Below is a small trained network, with its code and all its weights. Each question gives an input and a class and asks what happens when units are switched off, that is, made to give their printed mean instead of their output.

import numpy as np


def w(rows, s, z=0):
    codes = np.array(rows[::2]) - 128.0
    scale = np.full(codes.shape[1], s)
    scale[-1] = z or s
    return codes * scale


def f(y):
    return np.maximum(y, 0)


def log_softmax(a):
    a = a - a.max(-1, keepdims=True)
    return a - np.log(np.exp(a).sum(-1, keepdims=True))


def net(x, mask):
    res = np.array(x, float).reshape(1, 8) / 4 @ E
    y = f(res @ A[0][:, :-1].T + A[0][:, -1])
    res = res + np.where(mask, y, B[0][:, -1]) @ B[0][:, :-1]
    return log_softmax(res[-1] @ U[:, :-1].T + U[:, -1])


A, B = {}, {}
E = w([
[134,123,124,118,132,145,120,127],'x0',
[131,122,138,130,134,126,120,130],'x1',
[130,119,139,124,134,131,123,128],'x2',
[100,178,163,134,140,205,175,248],'x3',
[58,118,111,175,57,135,62,128],'x4',
[126,127,130,121,135,133,126,126],'x5',
[111,136,111,139,98,110,162,133],'x6',
[129,74,133,207,137,181,166,137],'x7',
],0.013)
A[0] = w([
[178,157,140,105,154,130,169,121,7],'neuron 0',
[26,214,176,147,76,216,47,110,37],'neuron 1',
[63,142,168,185,128,88,94,235,76],'neuron 2',
[129,184,174,102,124,158,130,182,11],'neuron 3',
[97,117,134,170,58,172,76,132,2],'neuron 4',
[102,209,175,3,58,78,75,144,96],'neuron 5',
[23,119,149,128,53,84,29,144,10],'neuron 6',
[161,171,156,47,72,105,95,175,13],'neuron 7',
[57,191,117,102,144,201,100,255,2],'neuron 8',
],0.0085,0.0053)
B[0] = w([
[132,182,175,80,170,65,133,172,159],'neuron 0',
[81,156,186,85,195,106,179,162,218],'neuron 1',
[113,122,27,103,82,129,158,103,208],'neuron 2',
[171,94,63,74,128,118,120,59,185],'neuron 3',
[52,172,186,101,180,115,164,166,181],'neuron 4',
[147,129,142,253,55,178,157,126,248],'neuron 5',
[97,189,137,61,176,148,137,120,227],'neuron 6',
[107,134,193,124,105,179,118,202,172],'neuron 7',
[154,51,47,138,112,61,63,140,254],'neuron 8',
],0.012,0.0083)
U = w([
[187,179,177,42,209,89,188,190,51],'0',
[155,42,59,84,56,61,25,73,1],'1',
[141,42,172,247,116,255,154,198,164],'2',
[153,95,131,146,129,158,132,155,225],'3',
],0.0082,0.0055)

Each question gives the input, the list of numbers given to net, and the class t.
The units are the neurons (one row each of A and B). Each row of codes is followed by its name. A weight is (code - 128) times the scale printed after its matrix; where a second scale follows, it is the last column's (A, B and U).
mask holds one flag per neuron, in row order. A switched-off neuron (its flag False) gives its mean, the last column of its row in B, instead of its output. The means were averaged over made-up inputs and are rounded, as every weight is.
A unit's drop is (log p(t) with every unit on - log p(t) with that unit switched off) / (log p(t) with every unit on - log p(t) with every unit switched off).
The circuit of an input: a set's keep is (log p(t) with only the set's units on - log p(t) with every unit switched off) / (log p(t) with every unit on - log p(t) with every unit switched off). Starting from all 9 units, units are removed one at a time, each time the one whose removal leaves the highest keep (on an exact tie, the one counted first), for as long as the keep stays at least 0.8.
units of the circuit, in order: the units of the circuit, biggest drop first
unit that matters most: the unit with the biggest drop
k most important neurons: the k neurons with the biggest drops, biggest first
drop when u is switched off: that unit's drop, to one decimal
input [-5,8,4,4,-4,5,7,-7], class 2: units of the circuit, in order	(neuron 5)
input [6,3,-5,5,-4,-4,-7,-3], class 3: 2 most important neurons	(neuron 7; neuron 2)
input [0,4,7,-4,1,3,6,-6], class 2: 2 most important neurons	(neuron 5; neuron 8)
input [5,-1,-4,-4,3,-4,4,1], class 3: 2 most important neurons	(neuron 8; neuron 3)
input [-8,1,1,-6,2,-4,-7,-4], class 3: units of the circuit, in order	(neuron 8; neuron 5)
input [3,-6,-2,4,-2,5,3,3], class 1: units of the circuit, in order	(neuron 5; neuron 8; neuron 1; neuron 4)
input [-2,6,7,7,4,-4,6,5], class 1: units of the circuit, in order	(neuron 8; neuron 2)
input [-6,1,-5,2,8,-4,-2,-8], class 0: 2 most important neurons	(neuron 6; neuron 1)
input [2,3,1,8,-6,-1,7,-4], class 1: units of the circuit, in order	(neuron 8; neuron 3)
input [-3,4,3,8,5,7,4,-5], class 1: 3 most important neurons	(neuron 8; neuron 2; neuron 3)
input [2,1,4,5,5,-4,2,-7], class 2: 2 most important neurons	(neuron 5; neuron 7)
input [-5,-7,5,-1,5,-3,7,5], class 0: 2 most important neurons	(neuron 5; neuron 4)
input [4,6,6,5,8,2,8,-7], class 0: 3 most important neurons	(neuron 1; neuron 6; neuron 4)
input [4,-5,-2,5,8,-5,-1,-2], class 0: unit that matters most	neuron 1
input [6,0,2,-6,8,0,-5,-6], class 0: 2 most important neurons	(neuron 6; neuron 1)
input [8,-6,4,-3,5,-2,-8,-6], class 3: 2 most important neurons	(neuron 5; neuron 6)
input [-6,-8,-4,0,6,-7,7,6], class 0: 2 most important neurons	(neuron 5; neuron 4)
input [5,0,-7,5,-3,4,4,-7], class 2: 2 most important neurons	(neuron 5; neuron 7)
input [6,4,6,7,5,1,6,-5], class 1: drop when neuron 8 is switched off	2.1
input [0,8,-2,5,-1,-8,-3,-4], class 1: drop when neuron 8 is switched off	0.5
input [6,-4,-5,-1,0,-5,7,-7], class 2: drop when neuron 5 is switched off	0.3
input [2,-3,-8,-2,-5,-5,4,-7], class 2: drop when neuron 5 is switched off	0.6
input [6,0,5,-6,8,-5,3,-6], class 0: unit that matters most	neuron 6
